Below is a small trained network, with its code and all its weights. Each question gives an input and a class and asks what happens when units are switched off, that is, made to give their printed mean instead of their output.

import numpy as np


def w(rows, s, z=0):
    codes = np.array(rows[::2]) - 128.0
    scale = np.full(codes.shape[1], s)
    scale[-1] = z or s
    return codes * scale


def f(y):
    return np.maximum(y, 0)


def log_softmax(a):
    a = a - a.max(-1, keepdims=True)
    return a - np.log(np.exp(a).sum(-1, keepdims=True))


def net(x, mask):
    res = np.array(x, float).reshape(1, 4) / 4 @ E
    y = f(res @ A[0][:, :-1].T + A[0][:, -1])
    res = res + np.where(mask, y, B[0][:, -1]) @ B[0][:, :-1]
    return log_softmax(res[-1] @ U[:, :-1].T + U[:, -1])


A, B = {}, {}
E = w([
[101,101,18,86,86,60,164],'x0',
[137,197,139,84,192,9,125],'x1',
[54,104,127,69,164,140,27],'x2',
[215,57,119,101,201,113,131],'x3',
],0.013)
A[0] = w([
[141,95,113,136,202,95,127,144],'neuron 0',
[178,125,190,132,112,164,89,81],'neuron 1',
[119,176,55,127,69,115,108,124],'neuron 2',
[83,81,105,102,200,152,119,81],'neuron 3',
[143,221,182,160,150,180,105,82],'neuron 4',
[168,119,161,179,109,108,190,165],'neuron 5',
[42,88,178,79,138,112,82,137],'neuron 6',
[195,193,107,176,113,125,166,101],'neuron 7',
[224,7,98,62,223,130,146,41],'neuron 8',
[94,194,137,160,109,136,213,153],'neuron 9',
[139,177,113,145,76,111,229,60],'neuron 10',
[150,194,116,92,184,70,138,45],'neuron 11',
[104,98,90,89,104,108,169,104],'neuron 12',
[111,196,163,146,142,44,135,49],'neuron 13',
[130,45,64,99,104,84,167,27],'neuron 14',
[161,96,92,104,50,170,119,61],'neuron 15',
[17,134,108,94,151,142,94,99],'neuron 16',
[116,26,110,167,80,177,146,76],'neuron 17',
[144,136,173,175,139,183,117,76],'neuron 18',
[227,119,98,156,159,136,179,119],'neuron 19',
[131,123,62,162,114,134,112,91],'neuron 20',
[112,170,144,89,183,74,120,103],'neuron 21',
[180,76,208,165,161,117,88,93],'neuron 22',
[106,109,90,121,81,96,142,86],'neuron 23',
[133,107,124,95,106,174,140,117],'neuron 24',
[14,193,135,91,76,144,88,52],'neuron 25',
[142,49,74,174,98,174,89,109],'neuron 26',
[179,193,119,118,168,62,115,127],'neuron 27',
[115,29,117,66,214,146,76,153],'neuron 28',
[41,224,142,177,23,114,136,79],'neuron 29',
[137,57,95,164,122,162,121,55],'neuron 30',
[87,123,59,148,122,124,143,93],'neuron 31',
[90,219,101,154,119,124,125,2],'neuron 32',
[194,91,114,150,137,113,149,82],'neuron 33',
[101,70,145,191,49,195,113,67],'neuron 34',
[169,88,37,122,141,108,111,110],'neuron 35',
[80,78,69,75,57,78,174,96],'neuron 36',
[107,175,139,81,137,89,147,151],'neuron 37',
],0.011,0.0049)
B[0] = w([
[78,133,110,133,150,127,173,186],'neuron 0',
[164,160,144,61,165,87,137,187],'neuron 1',
[140,117,167,82,224,154,63,193],'neuron 2',
[197,185,95,167,70,180,103,172],'neuron 3',
[193,126,240,37,209,97,46,215],'neuron 4',
[187,144,97,174,114,164,94,214],'neuron 5',
[254,166,102,154,31,166,96,204],'neuron 6',
[214,138,110,148,87,131,68,207],'neuron 7',
[22,205,103,80,209,158,244,252],'neuron 8',
[149,172,79,139,160,160,123,210],'neuron 9',
[209,167,80,120,96,140,127,214],'neuron 10',
[119,57,142,112,41,83,187,206],'neuron 11',
[166,117,189,125,185,98,76,184],'neuron 12',
[117,84,125,124,49,53,181,202],'neuron 13',
[183,126,174,52,144,118,62,204],'neuron 14',
[115,88,161,140,103,108,191,181],'neuron 15',
[194,149,106,137,79,187,105,203],'neuron 16',
[89,99,147,112,67,82,186,215],'neuron 17',
[173,130,191,90,138,72,107,195],'neuron 18',
[183,218,49,170,104,186,129,220],'neuron 19',
[168,99,182,122,148,90,103,157],'neuron 20',
[122,64,121,162,80,90,153,203],'neuron 21',
[154,127,184,71,208,63,129,203],'neuron 22',
[173,113,188,96,164,130,68,178],'neuron 23',
[93,84,94,131,93,68,120,162],'neuron 24',
[124,184,99,101,162,161,208,223],'neuron 25',
[94,104,109,117,59,62,200,205],'neuron 26',
[95,96,118,131,33,52,184,217],'neuron 27',
[190,210,58,151,94,189,147,224],'neuron 28',
[53,214,60,73,213,162,219,252],'neuron 29',
[82,60,137,149,70,71,185,178],'neuron 30',
[142,90,168,102,162,129,101,174],'neuron 31',
[62,145,114,87,162,154,226,172],'neuron 32',
[84,254,103,107,140,194,150,183],'neuron 33',
[94,87,135,144,81,67,163,230],'neuron 34',
[112,120,160,55,222,123,56,196],'neuron 35',
[223,119,187,64,167,112,45,227],'neuron 36',
[107,72,113,145,95,105,151,191],'neuron 37',
],0.0068,0.014)
U = w([
[160,137,254,34,218,76,105,114],'0',
[62,81,131,125,22,35,219,109],'1',
[57,207,60,94,215,188,212,121],'2',
[221,198,39,166,66,211,133,93],'3',
[122,154,100,134,151,126,136,254],'4',
[75,108,136,185,158,120,93,112],'5',
[72,121,159,126,158,101,100,112],'6',
[135,48,147,207,155,160,122,115],'7',
],0.0096,0.022)

Each question gives the input, the list of numbers given to net, and the class t.
The units are the neurons (one row each of A and B). Each row of codes is followed by its name. A weight is (code - 128) times the scale printed after its matrix; where a second scale follows, it is the last column's (A, B and U).
mask holds one flag per neuron, in row order. A switched-off neuron (its flag False) gives its mean, the last column of its row in B, instead of its output. The means were averaged over made-up inputs and are rounded, as every weight is.
A unit's drop is (log p(t) with every unit on - log p(t) with that unit switched off) / (log p(t) with every unit on - log p(t) with every unit switched off).
The circuit of an input: a set's keep is (log p(t) with only the set's units on - log p(t) with every unit switched off) / (log p(t) with every unit on - log p(t) with every unit switched off). Starting from the 12 units with the biggest drops (on a tie, the unit counted first), units are removed one at a time, each time the one whose removal leaves the highest keep (on an exact tie, the one counted first), for as long as the keep stays at least 0.8.
circuit, biggest first: the units of the circuit, biggest drop first
unit that matters most: the unit with the biggest drop
k most important neurons: the k neurons with the biggest drops, biggest first
drop when u is switched off: that unit's drop, to one decimal
input [6,-2,8,6], class 3: unit that matters most -> neuron 28
input [4,-5,1,-1], class 1: 3 most important neurons -> neuron 4; neuron 26; neuron 17
input [6,2,7,2], class 3: 2 most important neurons -> neuron 28; neuron 6
input [3,6,-3,7], class 2: 3 most important neurons -> neuron 8; neuron 33; neuron 19
input [6,-8,1,4], class 1: 2 most important neurons -> neuron 26; neuron 17
input [-6,4,7,5], class 3: 3 most important neurons -> neuron 28; neuron 6; neuron 3
input [-2,7,8,0], class 3: 3 most important neurons -> neuron 6; neuron 28; neuron 16
input [3,5,-5,0], class 1: 2 most important neurons -> neuron 27; neuron 11
input [7,6,4,8], class 2: 4 most important neurons -> neuron 8; neuron 28; neuron 4; neuron 0
input [6,6,-3,-3], class 0: 4 most important neurons -> neuron 36; neuron 2; neuron 23; neuron 12
input [-4,5,8,-7], class 3: 2 most important neurons -> neuron 6; neuron 16
input [-3,2,-3,1], class 4: 2 most important neurons -> neuron 36; neuron 14
input [6,4,-4,-5], class 0: drop when neuron 36 is switched off -> 0.3
input [7,6,8,6], class 3: circuit, biggest first -> neuron 28
input [8,-5,5,7], class 0: drop when neuron 36 is switched off -> 0.6
input [-2,-4,-4,-5], class 2: drop when neuron 6 is switched off -> 0.2
